Below is a small trained network, with its code and all its weights. Each question gives an input and a class and asks what happens when units are switched off, that is, made to give their printed mean instead of their output.

import numpy as np


def w(rows, s, z=0):
    codes = np.array(rows[::2]) - 128.0
    scale = np.full(codes.shape[1], s)
    scale[-1] = z or s
    return codes * scale


def norm(h):
    return h / np.sqrt((h * h).mean(-1, keepdims=True) + 1e-5)


def f(y):
    return np.maximum(y, 0)


def log_softmax(a):
    a = a - a.max(-1, keepdims=True)
    return a - np.log(np.exp(a).sum(-1, keepdims=True))


def net(x, mask):
    res = np.array(x, float).reshape(1, 8) / 4 @ E
    u = 0
    for l in range(2):
        y = f(norm(res) @ A[l][:, :-1].T + A[l][:, -1])
        res = res + np.where(mask[u : u + 13], y, B[l][:, -1]) @ B[l][:, :-1]
        u += 13
    return log_softmax(norm(res)[-1] @ U[:, :-1].T + U[:, -1])


A, B = {}, {}
E = w([
[114,167,158,83,214,214,72,122,181,65,64,134],'x0',
[84,132,111,149,83,106,126,151,175,161,32,148],'x1',
[79,191,85,73,134,136,88,156,40,45,132,132],'x2',
[154,64,148,134,231,92,117,88,101,120,129,127],'x3',
[88,175,233,104,146,34,144,140,98,113,174,118],'x4',
[88,71,44,156,163,107,141,1,99,173,137,102],'x5',
[153,91,160,18,107,201,123,180,119,168,123,180],'x6',
[116,153,152,57,69,73,93,81,192,88,158,120],'x7',
],0.011)
A[0] = w([
[138,138,164,59,145,129,128,183,70,121,150,143,133],'L0N1',
[140,94,124,169,186,130,130,124,114,148,124,86,22],'L0N2',
[148,127,117,235,60,93,171,165,136,183,146,135,121],'L0N3',
[106,109,98,112,131,97,112,99,151,128,157,154,60],'L0N4',
[159,82,122,180,254,152,110,104,106,135,102,158,152],'L0N5',
[220,65,84,96,99,201,122,145,157,174,130,181,119],'L0N6',
[134,66,198,120,149,119,133,145,209,176,92,139,97],'L0N7',
[138,180,136,108,129,152,94,149,147,85,112,134,1],'L0N8',
[165,185,214,106,138,97,96,160,166,48,169,102,123],'L0N9',
[118,126,135,100,132,62,106,59,117,115,149,131,72],'L0N10',
[154,69,131,161,117,89,183,92,117,190,204,112,140],'L0N11',
[147,86,121,149,131,100,163,116,122,166,183,101,100],'L0N12',
[135,134,168,87,141,127,122,167,90,119,146,154,149],'L0N13',
],0.016,0.0071)
B[0] = w([
[152,153,118,145,135,183,179,147,127,177,130,208,204],'L0N1',
[166,151,117,122,91,168,120,153,193,115,147,159,163],'L0N2',
[117,90,82,46,129,160,176,199,189,149,85,84,230],'L0N3',
[156,111,178,147,164,109,118,111,115,104,115,105,156],'L0N4',
[30,84,90,182,187,117,222,170,208,95,189,85,227],'L0N5',
[152,155,148,59,135,142,72,109,88,161,38,96,221],'L0N6',
[207,165,119,104,147,168,122,156,109,186,88,109,184],'L0N7',
[110,135,93,160,110,91,125,120,172,138,180,142,163],'L0N8',
[140,157,119,158,149,119,107,94,146,124,169,254,227],'L0N9',
[144,125,123,109,133,130,76,158,99,137,107,84,192],'L0N10',
[73,147,144,193,127,115,62,75,113,104,202,172,254],'L0N11',
[124,144,149,178,121,105,118,72,163,111,166,164,202],'L0N12',
[122,152,101,136,115,149,174,133,112,190,147,193,189],'L0N13',
],0.014)
A[1] = w([
[61,125,154,132,129,145,122,154,77,178,117,142,37],'L1N1',
[110,92,121,107,131,145,180,187,127,84,113,4,22],'L1N2',
[98,90,150,152,113,135,187,99,120,103,172,167,2],'L1N3',
[121,131,126,122,134,58,137,151,135,135,110,112,100],'L1N4',
[155,112,168,101,90,66,55,50,74,99,112,72,32],'L1N5',
[137,68,133,190,178,129,184,115,118,127,146,146,3],'L1N6',
[162,126,121,119,144,202,99,65,127,179,84,151,76],'L1N7',
[141,80,138,141,58,123,166,143,137,117,119,42,5],'L1N8',
[157,84,151,138,218,170,141,100,127,120,138,104,122],'L1N9',
[121,85,130,133,166,111,188,121,67,166,145,159,132],'L1N10',
[183,129,120,124,110,141,180,152,154,183,71,157,123],'L1N11',
[181,152,126,85,138,164,153,171,42,138,102,157,4],'L1N12',
[105,112,122,118,144,129,170,150,129,96,133,163,127],'L1N13',
],0.014,0.0041)
B[1] = w([
[138,213,83,150,99,153,93,135,172,170,148,65,162],'L1N1',
[48,4,88,52,188,138,133,123,120,85,56,34,191],'L1N2',
[153,181,146,190,39,110,142,53,108,158,137,190,204],'L1N3',
[159,153,129,160,148,115,120,115,115,237,119,46,143],'L1N4',
[96,88,220,157,137,54,73,105,68,87,121,18,188],'L1N5',
[143,129,86,189,37,131,146,91,71,179,124,222,204],'L1N6',
[191,188,158,67,8,58,121,178,58,154,100,83,235],'L1N7',
[82,93,78,141,254,225,235,121,124,115,111,69,144],'L1N8',
[51,123,71,126,95,159,193,211,174,109,192,109,193],'L1N9',
[135,218,120,123,101,163,92,128,187,189,126,106,190],'L1N10',
[179,173,160,71,134,35,128,132,65,120,60,82,254],'L1N11',
[201,204,215,39,116,88,110,197,105,137,99,49,209],'L1N12',
[153,147,149,109,63,130,75,121,120,170,150,141,200],'L1N13',
],0.0089,0.0085)
U = w([
[102,155,107,233,116,129,146,124,138,130,209,234,219],'0',
[86,13,67,108,161,164,195,184,155,124,66,8,89],'1',
[141,82,187,163,110,63,20,72,25,84,110,67,76],'2',
[228,197,140,47,99,121,133,187,94,196,42,128,163],'3',
[146,35,201,109,126,148,173,129,62,23,84,169,3],'4',
],0.014,0.0052)

Each question gives the input, the list of numbers given to net, and the class t.
The units are the neurons (one row each of A and B). Each row of codes is followed by its name. A weight is (code - 128) times the scale printed after its matrix; where a second scale follows, it is the last column's (A, B and U).
mask holds one flag per neuron, layer by layer. A switched-off neuron (its flag False) gives its mean, the last column of its row in B, instead of its output. The means were averaged over made-up inputs and are rounded, as every weight is.
A unit's drop is (log p(t) with every unit on - log p(t) with that unit switched off) / (log p(t) with every unit on - log p(t) with every unit switched off).
The circuit of an input: a set's keep is (log p(t) with only the set's units on - log p(t) with every unit switched off) / (log p(t) with every unit on - log p(t) with every unit switched off). Starting from the 12 units with the biggest drops (on a tie, the unit counted first), units are removed one at a time, each time the one whose removal leaves the highest keep (on an exact tie, the one counted first), for as long as the keep stays at least 0.8.
units of the circuit, in order: the units of the circuit, biggest drop first
k most important neurons: the k neurons with the biggest drops, biggest first
top k neurons in layer l: the k neurons of layer l with the biggest drops, biggest first
drop of u: that unit's drop, to one decimal
input [-1,8,3,-7,2,-3,-6,0], class 1: top 3 neurons in layer 0 -> (L0N3, L0N1, L0N11)
input [-3,-5,-8,6,-1,6,7,4], class 2: units of the circuit, in order -> (L0N6, L0N11)
input [8,-5,2,-8,6,5,7,6], class 0: units of the circuit, in order -> (L0N9)
input [-8,3,1,7,-7,1,4,-7], class 1: top 3 neurons in layer 0 -> (L0N5, L0N3, L0N6)
input [-3,3,-6,7,4,1,4,7], class 2: top 2 neurons in layer 0 -> (L0N11, L0N5)
input [-5,4,-7,-6,-8,-8,-6,7], class 1: top 4 neurons in layer 0 -> (L0N3, L0N9, L0N1, L0N13)
input [-6,0,0,-6,6,0,7,5], class 0: 2 most important neurons -> (L0N6, L0N7)
input [-2,6,7,2,-1,0,-5,0], class 1: top 2 neurons in layer 0 -> (L0N11, L0N9)
input [6,-8,-5,-4,2,8,-4,8], class 2: top 2 neurons in layer 0 -> (L0N10, L0N5)
input [8,2,-4,-3,-2,2,6,-7], class 1: top 3 neurons in layer 0 -> (L0N5, L0N9, L0N1)
input [-2,-1,-5,-4,2,-5,-2,-5], class 3: top 2 neurons in layer 0 -> (L0N5, L0N7)
input [-5,-4,3,7,1,7,4,7], class 2: 2 most important neurons -> (L0N10, L1N5)
input [3,2,7,2,-5,7,-7,8], class 2: top 3 neurons in layer 0 -> (L0N3, L0N5, L0N1)
input [0,-6,0,-8,4,-1,-4,-6], class 3: units of the circuit, in order -> (L0N5)
input [-2,5,-4,7,-8,0,-7,1], class 1: 2 most important neurons -> (L0N3, L0N9)
input [-1,-4,-6,0,-4,-7,-3,-2], class 3: top 2 neurons in layer 0 -> (L0N6, L0N7)
input [-2,-6,3,2,-5,6,-5,8], class 2: drop of L1N12 -> 0.0
input [-8,2,7,-8,-8,6,-6,2], class 1: drop of L0N9 -> 0.2
input [6,-6,-2,1,6,-4,1,-1], class 0: drop of L0N9 -> 0.5
input [5,4,5,2,8,-7,-3,1], class 0: top neuron in layer 0 -> (L0N9)
input [0,5,-3,-8,4,5,-4,-4], class 1: drop of L0N3 -> 1.2
